Here is a tiny trained network, its code and every weight. The questions are about switching its units off for an input and a target symbol, where a switched-off unit gives its printed mean instead of its output.

import numpy as np


def w(rows, s, z=0):
    codes = np.array(rows[::2]) - 128.0
    scale = np.full(codes.shape[1], s)
    scale[-1] = z or s
    return codes * scale


def norm(h):
    return h / np.sqrt((h * h).mean(-1, keepdims=True) + 1e-5)


def f(y):
    return np.maximum(y, 0)


def softmax(a):
    e = np.exp(a - a.max(-1, keepdims=True))
    return e / e.sum(-1, keepdims=True)


def log_softmax(a):
    a = a - a.max(-1, keepdims=True)
    return a - np.log(np.exp(a).sum(-1, keepdims=True))


def net(x, mask):
    ids = ['αβδεζξπστφψ'.index(c) for c in x.split()]
    T = len(ids)
    res = E[ids] + P[:T]
    q, k, v = (norm(res) @ M[0].T for M in (Q, K, V))
    z = softmax(np.where(np.tri(T) > 0, q @ k.T / 3**0.5, -1e9)) @ v
    res = res + np.where(mask[0], z, O[0][:, -1]) @ O[0][:, :-1]
    y = f(norm(res) @ A[0][:, :-1].T + A[0][:, -1])
    res = res + np.where(mask[1:9], y, B[0][:, -1]) @ B[0][:, :-1]
    return log_softmax(norm(res)[-1] @ U[:, :-1].T + U[:, -1])


Q, K, V, O, A, B = {}, {}, {}, {}, {}, {}
E = w([
[195,99,231,167,204],'α',
[164,189,227,135,121],'β',
[189,154,225,145,253],'δ',
[144,142,153,122,85],'ε',
[185,55,115,149,246],'ζ',
[174,119,155,186,145],'ξ',
[122,67,91,227,232],'π',
[102,119,111,100,113],'σ',
[83,232,217,80,110],'τ',
[107,12,251,146,162],'φ',
[138,133,159,76,199],'ψ',
],0.0036)
P = w([
[148,142,96,111,116],'0',
[175,17,194,55,220],'1',
[73,110,135,161,102],'2',
[177,26,188,62,221],'3',
[155,171,60,155,126],'4',
[177,14,187,57,220],'5',
[58,93,126,253,75],'6',
],0.0064)
Q[0] = w([
[149,172,111,229,101],'h0',
[246,159,53,178,127],'h0',
[2,138,132,209,102],'h0',
],0.0074)
K[0] = w([
[63,169,69,209,98],'h0',
[43,109,202,205,81],'h0',
[178,254,62,170,156],'h0',
],0.0073)
V[0] = w([
[110,230,167,169,89],'h0',
[230,152,143,254,88],'h0',
[181,125,234,123,202],'h0',
],0.0063)
O[0] = w([
[196,3,245,122,102,72],'h0',
[236,253,250,117,186,118],'h0',
[243,227,123,190,3,254],'h0',
],0.0045,0.0059)
A[0] = w([
[68,178,176,253,148,154],'n0',
[154,110,170,218,116,251],'n1',
[83,187,105,154,142,64],'n2',
[48,167,175,199,107,73],'n3',
[96,191,90,107,36,15],'n4',
[108,184,138,32,132,44],'n5',
[44,125,111,77,80,192],'n6',
[119,126,158,133,238,231],'n7',
],0.0065,0.0023)
B[0] = w([
[218,131,37,52,131,210],'n0',
[51,121,141,176,88,253],'n1',
[216,104,109,120,133,146],'n2',
[196,86,30,110,151,168],'n3',
[92,30,181,39,103,179],'n4',
[154,129,152,2,141,139],'n5',
[67,129,133,171,145,159],'n6',
[78,91,188,46,169,188],'n7',
],0.0063,0.0048)
U = w([
[200,151,244,77,209,96],'α',
[164,192,143,168,61,137],'β',
[167,202,103,198,99,137],'δ',
[161,112,76,88,39,87],'ε',
[94,86,220,24,138,174],'ζ',
[61,29,220,202,84,158],'ξ',
[165,206,29,66,152,85],'π',
[55,95,19,122,81,140],'σ',
[33,127,122,161,232,255],'τ',
[191,121,86,55,230,80],'φ',
[204,91,254,200,111,72],'ψ',
],0.0079,0.0048)

Each question gives the input, a string of symbols that net reads in full, and the target symbol t.
The units are the heads (3 rows each of Q, K, V and O) and the neurons (one row each of A and B). Each row of codes is followed by its name. A weight is (code - 128) times the scale printed after its matrix; where a second scale follows, it is the last column's (O, A, B and U).
mask holds one flag per unit, heads first, then neurons. A switched-off unit (its flag False) gives its mean, the last column of its rows in O or B, instead of its output. The means were averaged over made-up inputs and are rounded, as every weight is.
A unit's drop is (log p(t) with every unit on - log p(t) with that unit switched off) / (log p(t) with every unit on - log p(t) with every unit switched off).
The circuit of an input: a set's keep is (log p(t) with only the set's units on - log p(t) with every unit switched off) / (log p(t) with every unit on - log p(t) with every unit switched off). Starting from all 9 units, units are removed one at a time, each time the one whose removal leaves the highest keep (on an exact tie, the one counted first), for as long as the keep stays at least 0.8.
circuit, biggest first: the units of the circuit, biggest drop first
unit that matters most: the unit with the biggest drop
k most important neurons: the k neurons with the biggest drops, biggest first
drop when u is switched off: that unit's drop, to one decimal
input τ ξ τ π ψ, target ξ: circuit, biggest first => (h0 n0)
input τ ε π ψ ζ σ, target σ: circuit, biggest first => (h0)
input τ ε π ξ, target δ: circuit, biggest first => (h0 n0 n4)
input ξ π ψ φ, target ξ: 3 most important neurons => (n0 n1 n4)
input α α δ σ β φ, target ξ: 3 most important neurons => (n0 n1 n3)
input φ ψ π π, target τ: circuit, biggest first => (n0 h0 n3)
input ε τ π β ψ, target φ: circuit, biggest first => (h0 n1)
input ε τ δ π δ α, target ψ: circuit, biggest first => (h0 n0 n3)
input φ β σ ψ, target π: 2 most important neurons => (n4 n7)
input τ δ ψ φ β τ ζ, target ψ: 2 most important neurons => (n0 n4)
input ε τ σ ζ π φ π, target φ: circuit, biggest first => (n0 h0)
input β δ φ ε, target ε: 2 most important neurons => (n4 n7)
input δ τ τ τ σ, target ξ: 2 most important neurons => (n0 n3)
input ζ ζ ζ π ε τ σ, target ζ: 3 most important neurons => (n7 n0 n1)
input π ξ σ π φ, target τ: unit that matters most => h0
input τ ψ α α, target ψ: 3 most important neurons => (n0 n3 n1)
input β σ φ σ ξ τ β, target α: 2 most important neurons => (n0 n7)
input τ ψ ζ π β ε, target ε: 4 most important neurons => (n7 n1 n4 n0)
input φ δ π σ α, target φ: drop when n7 is switched off => 0.2
input ψ α α, target σ: drop when h0 is switched off => 0.4
input ε τ π ξ δ, target φ: drop when h0 is switched off => 1.0
input ξ α φ, target α: circuit, biggest first => (h0)
